In the rows, zero is written as 128.
Each row is followed by its class number.
[120, 127, 156, 167, 138, 146, 105, 122, 109, 123, 175, 114, 121, 115, 160, 168, 117, 104, 93, 131, 100, 75, 135, 143, 153, 74, 123, 109, 115, 143, 144, 118, 111, 140, 154] | 9
[108, 159, 163, 126, 140, 130, 111, 134, 94, 118, 151, 131, 139, 125, 142, 144, 150, 135, 122, 128, 77, 98, 112, 136, 135, 167, 131, 111, 107, 137, 162, 112, 112, 139, 134] | 10
[195, 140, 118, 211, 137, 125, 159, 100, 177, 110, 128, 130, 142, 132, 146, 146, 87, 96, 122, 109, 148, 100, 139, 123, 133, 87, 180, 168, 94, 142, 129, 127, 140, 179, 105] | 11
[133, 139, 96, 133, 91, 155, 145, 157, 152, 149, 133, 98, 157, 170, 107, 94, 130, 132, 158, 143, 101, 115, 138, 132, 158, 148, 119, 136, 125, 140, 159, 165, 139, 131, 114] | 12
[156, 159, 138, 183, 133, 116, 148, 95, 131, 143, 100, 145, 140, 87, 113, 145, 161, 93, 114, 114, 144, 90, 119, 110, 89, 136, 150, 95, 84, 168, 144, 123, 121, 149, 127] | 4
[97, 119, 101, 126, 120, 126, 144, 110, 159, 146, 146, 156, 93, 107, 147, 68, 103, 104, 149, 103, 113, 137, 104, 140, 185, 114, 127, 177, 132, 152, 80, 109, 145, 200, 154] | 1
[125, 113, 107, 167, 143, 86, 132, 93, 159, 153, 102, 164, 119, 78, 136, 95, 130, 142, 96, 129, 102, 137, 154, 96, 134, 21, 135, 163, 113, 123, 97, 133, 147, 144, 111] | 8
[119, 151, 133, 132, 123, 99, 131, 139, 136, 161, 107, 131, 122, 120, 130, 95, 153, 135, 162, 123, 100, 117, 75, 146, 184, 186, 102, 89, 136, 117, 106, 145, 153, 109, 164] | 1
[144, 127, 144, 98, 128, 100, 99, 89, 127, 127, 113, 120, 77, 149, 142, 118, 119, 162, 93, 112, 167, 180, 114, 153, 138, 114, 128, 160, 119, 107, 115, 124, 101, 107, 162] | 7
[115, 131, 109, 164, 100, 158, 137, 146, 150, 145, 154, 110, 137, 150, 121, 174, 56, 149, 134, 160, 146, 144, 167, 119, 152, 121, 103, 152, 99, 184, 152, 104, 128, 145, 117] | 5
[157, 129, 146, 144, 115, 152, 113, 113, 139, 144, 133, 167, 105, 114, 109, 128, 103, 96, 120, 122, 136, 169, 93, 113, 135, 112, 201, 117, 72, 119, 150, 154, 131, 179, 124] | 4
[157, 103, 159, 109, 130, 116, 114, 124, 164, 141, 144, 119, 148, 111, 96, 138, 83, 112, 78, 152, 139, 145, 154, 103, 158, 74, 157, 95, 80, 161, 147, 111, 131, 143, 149] | 0
[138, 94, 202, 105, 167, 101, 91, 128, 98, 156, 130, 120, 92, 134, 132, 190, 142, 155, 84, 136, 104, 114, 162, 100, 154, 33, 106, 107, 106, 129, 130, 98, 118, 118, 158] | 5
[85, 132, 157, 140, 95, 112, 135, 116, 134, 159, 124, 129, 118, 139, 144, 104, 96, 153, 134, 136, 147, 170, 104, 152, 152, 159, 114, 155, 108, 131, 136, 95, 115, 136, 196] | 9
[123, 122, 98, 138, 143, 144, 128, 135, 152, 102, 135, 133, 105, 122, 137, 136, 136, 92, 124, 117, 144, 174, 136, 111, 169, 95, 134, 119, 117, 138, 107, 163, 155, 188, 99] | 1
[157, 83, 128, 127, 135, 59, 137, 137, 124, 117, 142, 139, 83, 124, 143, 92, 110, 135, 112, 115, 98, 158, 147, 100, 175, 85, 150, 147, 113, 71, 79, 100, 119, 168, 130] | 3
[145, 152, 99, 152, 118, 128, 142, 140, 173, 129, 101, 87, 156, 122, 102, 136, 143, 138, 123, 147, 145, 105, 160, 118, 108, 123, 115, 106, 130, 170, 171, 142, 94, 117, 97] | 2
[112, 119, 105, 112, 98, 150, 109, 119, 154, 150, 176, 129, 139, 124, 123, 129, 93, 143, 120, 159, 107, 128, 158, 147, 112, 162, 120, 171, 117, 151, 144, 105, 121, 92, 130] | 3
[103, 149, 87, 114, 126, 163, 120, 125, 162, 99, 149, 129, 101, 147, 140, 103, 113, 117, 122, 125, 151, 143, 116, 121, 98, 109, 115, 179, 164, 151, 129, 164, 115, 148, 123] | 10
[110, 95, 112, 129, 116, 144, 151, 156, 124, 144, 137, 116, 135, 148, 114, 149, 73, 131, 111, 131, 138, 185, 151, 116, 141, 146, 138, 158, 69, 129, 139, 116, 153, 148, 133] | 6
[108, 106, 116, 91, 116, 132, 132, 153, 144, 139, 146, 129, 177, 145, 110, 129, 126, 88, 133, 157, 62, 129, 131, 124, 148, 86, 122, 121, 132, 176, 152, 143, 134, 137, 89] | 4
[99, 82, 89, 122, 129, 148, 125, 92, 141, 110, 148, 146, 138, 94, 127, 144, 118, 126, 122, 150, 171, 155, 147, 119, 135, 107, 144, 158, 137, 142, 124, 145, 134, 149, 93] | 12
[111, 80, 146, 135, 136, 144, 144, 104, 116, 146, 135, 156, 135, 139, 119, 184, 109, 126, 114, 106, 84, 147, 190, 103, 130, 59, 141, 157, 92, 107, 172, 82, 168, 130, 107] | 11
[102, 93, 116, 93, 125, 132, 143, 122, 132, 127, 138, 105, 134, 144, 116, 100, 149, 101, 126, 108, 112, 93, 133, 151, 122, 83, 156, 115, 148, 118, 136, 139, 134, 132, 114] | 0
[123, 103, 145, 127, 133, 108, 88, 140, 139, 149, 156, 142, 97, 126, 147, 107, 88, 135, 175, 137, 108, 157, 93, 127, 213, 136, 145, 103, 153, 101, 72, 141, 142, 143, 175] | 5
[122, 116, 155, 118, 156, 113, 96, 139, 114, 140, 120, 143, 97, 125, 136, 123, 173, 149, 114, 113, 58, 124, 152, 112, 161, 57, 95, 94, 151, 95, 124, 134, 128, 102, 160] | 2
[35, 117, 95, 129, 108, 160, 117, 105, 155, 180, 139, 124, 112, 121, 141, 108, 153, 117, 108, 161, 70, 144, 103, 153, 130, 35, 126, 166, 119, 165, 168, 160, 102, 179, 143] | 4
[123, 130, 135, 124, 140, 150, 94, 86, 113, 121, 134, 133, 74, 132, 150, 156, 121, 141, 115, 113, 193, 160, 107, 168, 142, 127, 109, 144, 124, 114, 128, 144, 116, 103, 150] | 7
[178, 138, 116, 177, 131, 155, 122, 122, 156, 109, 151, 113, 125, 163, 124, 161, 99, 81, 115, 99, 161, 153, 149, 118, 142, 132, 183, 97, 93, 160, 103, 138, 161, 187, 119] | 5
[167, 105, 115, 136, 141, 139, 112, 127, 161, 116, 150, 128, 159, 120, 110, 139, 104, 107, 111, 130, 142, 139, 142, 97, 97, 107, 183, 133, 116, 142, 126, 145, 134, 136, 108] | 2
[73, 120, 102, 126, 104, 188, 141, 146, 134, 134, 142, 113, 113, 148, 133, 145, 96, 116, 114, 143, 139, 149, 90, 163, 133, 144, 142, 148, 114, 121, 170, 147, 119, 152, 131] | 6
[79, 116, 114, 161, 119, 136, 146, 109, 134, 111, 154, 103, 112, 114, 156, 161, 121, 148, 127, 179, 152, 90, 112, 166, 190, 115, 95, 120, 147, 143, 140, 127, 117, 147, 128] | 12
[116, 103, 110, 153, 133, 132, 138, 143, 144, 142, 147, 81, 179, 133, 113, 166, 119, 126, 103, 151, 142, 96, 126, 99, 100, 113, 151, 111, 131, 167, 161, 133, 115, 135, 153] | 2
[118, 140, 132, 175, 156, 119, 133, 108, 118, 111, 142, 117, 129, 113, 157, 165, 149, 106, 116, 113, 107, 65, 121, 132, 121, 109, 136, 129, 127, 149, 145, 114, 121, 157, 144] | 10
[108, 140, 107, 100, 122, 139, 124, 131, 184, 147, 108, 120, 108, 121, 118, 87, 115, 146, 153, 154, 179, 129, 134, 144, 153, 96, 91, 156, 152, 163, 125, 175, 125, 111, 98] | 8
[106, 98, 122, 117, 125, 129, 141, 130, 130, 129, 172, 131, 127, 125, 127, 139, 81, 128, 121, 145, 151, 141, 107, 117, 122, 149, 140, 162, 102, 140, 97, 112, 159, 140, 119] | 1
[112, 132, 130, 102, 89, 125, 137, 112, 174, 132, 129, 109, 83, 168, 126, 77, 102, 178, 137, 146, 158, 141, 111, 161, 100, 141, 165, 162, 152, 86, 121, 139, 144, 97, 126] | 8
[101, 133, 72, 200, 105, 84, 151, 113, 181, 112, 97, 109, 160, 65, 131, 146, 100, 114, 132, 157, 144, 132, 96, 137, 96, 154, 159, 121, 112, 151, 129, 116, 87, 127, 95] | 2
[119, 106, 134, 128, 127, 94, 126, 117, 158, 157, 114, 144, 123, 128, 138, 104, 149, 86, 139, 127, 82, 167, 74, 169, 202, 132, 152, 104, 110, 102, 127, 127, 136, 160, 153] | 3
[75, 146, 135, 161, 129, 142, 127, 112, 162, 129, 76, 98, 131, 121, 143, 179, 127, 111, 103, 185, 155, 102, 79, 147, 93, 38, 164, 142, 118, 171, 179, 155, 99, 159, 138] | 2
[126, 105, 125, 130, 118, 77, 147, 151, 124, 124, 158, 126, 167, 122, 129, 100, 114, 152, 127, 138, 100, 114, 132, 116, 110, 165, 99, 118, 127, 109, 93, 105, 133, 61, 137] | 0
[120, 134, 134, 174, 132, 126, 144, 124, 137, 153, 109, 125, 110, 100, 133, 134, 98, 121, 143, 117, 161, 88, 133, 120, 135, 93, 145, 152, 90, 151, 125, 129, 138, 154, 132] | 8
[114, 134, 141, 142, 147, 142, 145, 88, 115, 139, 150, 130, 108, 121, 118, 150, 135, 141, 115, 110, 161, 91, 152, 124, 93, 143, 106, 149, 106, 154, 153, 88, 137, 133, 140] | 10
[98, 104, 128, 150, 139, 124, 131, 147, 93, 126, 142, 142, 110, 115, 170, 147, 119, 122, 134, 111, 102, 132, 69, 178, 188, 170, 124, 121, 117, 81, 111, 132, 128, 130, 155] | 6
[92, 103, 143, 113, 130, 130, 119, 113, 128, 156, 141, 140, 129, 124, 117, 117, 157, 147, 134, 140, 66, 125, 141, 140, 114, 110, 126, 122, 126, 105, 144, 105, 139, 99, 114] | 2
[123, 136, 121, 155, 130, 138, 125, 109, 140, 139, 108, 124, 112, 82, 127, 160, 145, 99, 107, 151, 137, 67, 126, 118, 82, 76, 145, 134, 113, 138, 172, 133, 85, 130, 109] | 3
[119, 143, 152, 162, 144, 106, 114, 105, 102, 100, 92, 158, 123, 76, 166, 188, 118, 118, 117, 97, 113, 95, 117, 125, 140, 107, 161, 124, 120, 121, 136, 114, 104, 136, 137] | 11
[174, 134, 115, 180, 108, 150, 157, 133, 129, 125, 145, 101, 139, 156, 104, 167, 73, 124, 79, 143, 138, 57, 169, 71, 88, 73, 137, 145, 98, 155, 139, 122, 162, 117, 135] | 12
[172, 105, 131, 118, 134, 68, 157, 125, 142, 109, 106, 111, 117, 142, 111, 128, 161, 108, 112, 100, 154, 150, 150, 108, 108, 160, 142, 96, 116, 95, 113, 102, 125, 118, 114] | 3
[78, 94, 168, 107, 143, 108, 133, 127, 77, 149, 147, 150, 137, 148, 119, 80, 132, 121, 129, 138, 88, 131, 126, 70, 107, 90, 140, 109, 141, 85, 79, 117, 189, 130, 162] | 9
[131, 116, 122, 94, 122, 143, 131, 140, 121, 132, 131, 104, 85, 118, 114, 116, 108, 138, 125, 107, 134, 119, 195, 130, 123, 130, 128, 163, 94, 135, 131, 108, 107, 139, 104] | 6
[128, 132, 116, 95, 121, 125, 130, 142, 142, 133, 117, 121, 121, 135, 117, 141, 138, 95, 116, 91, 105, 131, 121, 144, 149, 140, 105, 116, 115, 155, 124, 126, 141, 112, 121] | 1
[143, 112, 154, 158, 143, 95, 142, 125, 106, 159, 109, 131, 111, 138, 131, 139, 159, 178, 124, 97, 107, 113, 179, 120, 136, 97, 112, 130, 98, 87, 129, 115, 166, 88, 134] | 8
[136, 84, 108, 126, 113, 115, 135, 100, 116, 148, 163, 160, 116, 119, 122, 119, 109, 146, 130, 91, 101, 154, 152, 159, 173, 136, 134, 152, 102, 122, 119, 106, 138, 129, 110] | 4
[103, 123, 129, 132, 133, 123, 105, 125, 127, 126, 127, 145, 148, 107, 135, 99, 169, 94, 141, 96, 68, 156, 149, 125, 148, 127, 168, 76, 116, 112, 116, 142, 153, 149, 152] | 0
[149, 99, 118, 78, 133, 169, 134, 152, 121, 157, 157, 109, 137, 169, 89, 104, 110, 139, 123, 111, 132, 131, 196, 111, 133, 137, 126, 155, 110, 139, 133, 138, 168, 129, 126] | 6
[128, 141, 137, 168, 154, 147, 114, 116, 166, 163, 93, 107, 135, 112, 129, 151, 166, 109, 112, 133, 150, 133, 165, 122, 140, 41, 156, 137, 66, 177, 169, 175, 134, 186, 119] | 8
[135, 120, 131, 100, 113, 186, 96, 112, 158, 128, 193, 131, 107, 136, 124, 138, 82, 105, 132, 109, 156, 148, 117, 148, 130, 191, 191, 147, 112, 147, 122, 128, 162, 150, 155] | 1
[115, 112, 118, 156, 118, 84, 179, 126, 121, 151, 91, 101, 142, 161, 120, 145, 140, 159, 113, 125, 115, 109, 145, 94, 100, 104, 138, 141, 129, 115, 131, 105, 177, 123, 161] | 1
[156, 123, 161, 106, 166, 92, 105, 89, 143, 127, 134, 126, 119, 102, 121, 129, 146, 130, 111, 149, 170, 155, 158, 107, 143, 117, 82, 104, 117, 151, 107, 100, 119, 109, 131] | 7
[127, 86, 139, 120, 118, 111, 154, 105, 102, 155, 130, 104, 122, 167, 117, 144, 139, 153, 114, 122, 108, 81, 151, 146, 124, 108, 172, 139, 130, 90, 159, 96, 148, 124, 149] | 3
[95, 110, 147, 137, 152, 125, 127, 130, 145, 128, 138, 103, 116, 107, 119, 164, 130, 105, 111, 165, 162, 125, 94, 123, 100, 112, 126, 90, 98, 139, 128, 131, 114, 120, 115] | 2
[108, 145, 98, 159, 135, 124, 138, 127, 157, 116, 142, 74, 162, 137, 137, 152, 150, 123, 125, 144, 129, 95, 152, 115, 64, 142, 126, 149, 131, 175, 161, 134, 110, 129, 127] | 10
[149, 120, 141, 153, 121, 140, 129, 136, 130, 120, 135, 136, 98, 122, 127, 139, 87, 132, 116, 120, 149, 175, 148, 95, 99, 167, 180, 139, 75, 86, 127, 111, 143, 143, 150] | 6
[122, 117, 136, 95, 113, 133, 107, 142, 105, 143, 148, 122, 128, 136, 109, 148, 131, 157, 118, 125, 82, 122, 162, 124, 142, 130, 118, 102, 129, 129, 152, 104, 101, 107, 93] | 5
[97, 94, 85, 115, 131, 127, 123, 121, 129, 160, 126, 141, 127, 132, 129, 78, 165, 125, 138, 130, 79, 160, 141, 139, 176, 76, 143, 154, 125, 104, 128, 167, 138, 173, 103] | 3
[168, 105, 124, 142, 133, 94, 123, 151, 134, 93, 150, 95, 163, 135, 132, 151, 141, 144, 105, 142, 131, 119, 173, 57, 101, 139, 136, 107, 151, 122, 113, 138, 127, 104, 153] | 12
[116, 121, 135, 168, 130, 133, 152, 143, 148, 166, 137, 101, 147, 125, 99, 141, 102, 147, 75, 207, 134, 157, 140, 69, 87, 108, 137, 124, 51, 127, 156, 125, 147, 146, 131] | 6
[85, 116, 115, 120, 128, 145, 168, 147, 156, 136, 167, 79, 110, 156, 99, 123, 134, 99, 134, 150, 140, 135, 163, 82, 78, 133, 103, 116, 100, 150, 108, 111, 176, 147, 103] | 1
[157, 136, 110, 177, 121, 99, 138, 125, 161, 109, 123, 113, 123, 112, 141, 151, 90, 99, 115, 101, 158, 133, 108, 105, 164, 157, 176, 100, 125, 149, 97, 120, 148, 176, 188] | 1
[101, 98, 130, 114, 120, 122, 140, 96, 160, 141, 137, 137, 101, 123, 138, 126, 86, 123, 164, 111, 118, 108, 128, 160, 179, 112, 122, 152, 165, 120, 126, 95, 137, 120, 140] | 11
[126, 134, 121, 140, 128, 121, 122, 151, 98, 109, 123, 158, 149, 124, 151, 133, 145, 122, 147, 121, 95, 146, 131, 134, 180, 160, 138, 119, 119, 113, 132, 140, 124, 153, 114] | 3
[90, 129, 99, 176, 109, 129, 145, 124, 146, 133, 110, 118, 128, 121, 142, 148, 112, 142, 121, 132, 116, 113, 131, 135, 107, 92, 128, 159, 129, 145, 154, 111, 105, 133, 145] | 2
[144, 137, 110, 114, 138, 112, 136, 99, 146, 104, 85, 79, 124, 129, 109, 141, 146, 115, 108, 146, 189, 128, 165, 118, 81, 68, 138, 144, 111, 157, 154, 139, 88, 135, 53] | 7
[14, 119, 103, 136, 136, 130, 153, 80, 112, 157, 107, 126, 82, 112, 121, 121, 170, 145, 105, 134, 110, 145, 147, 118, 69, 55, 106, 169, 99, 124, 156, 108, 131, 157, 106] | 10
[158, 120, 95, 175, 97, 120, 138, 125, 147, 95, 141, 117, 138, 117, 145, 152, 55, 107, 99, 100, 121, 92, 136, 150, 136, 92, 185, 149, 109, 138, 132, 115, 114, 134, 134] | 0
[166, 137, 129, 188, 133, 141, 136, 100, 198, 153, 128, 103, 117, 117, 120, 156, 93, 97, 100, 145, 188, 70, 110, 122, 73, 74, 167, 141, 103, 151, 134, 151, 152, 109, 137] | 8
[166, 139, 131, 155, 131, 126, 103, 119, 159, 148, 113, 116, 124, 124, 107, 164, 94, 125, 100, 152, 145, 132, 144, 103, 130, 77, 148, 109, 93, 162, 124, 145, 133, 128, 118] | 5
[101, 121, 131, 136, 112, 163, 124, 125, 146, 160, 131, 115, 111, 151, 123, 151, 98, 127, 145, 144, 168, 155, 95, 157, 141, 130, 152, 151, 91, 149, 153, 137, 116, 162, 116] | 5
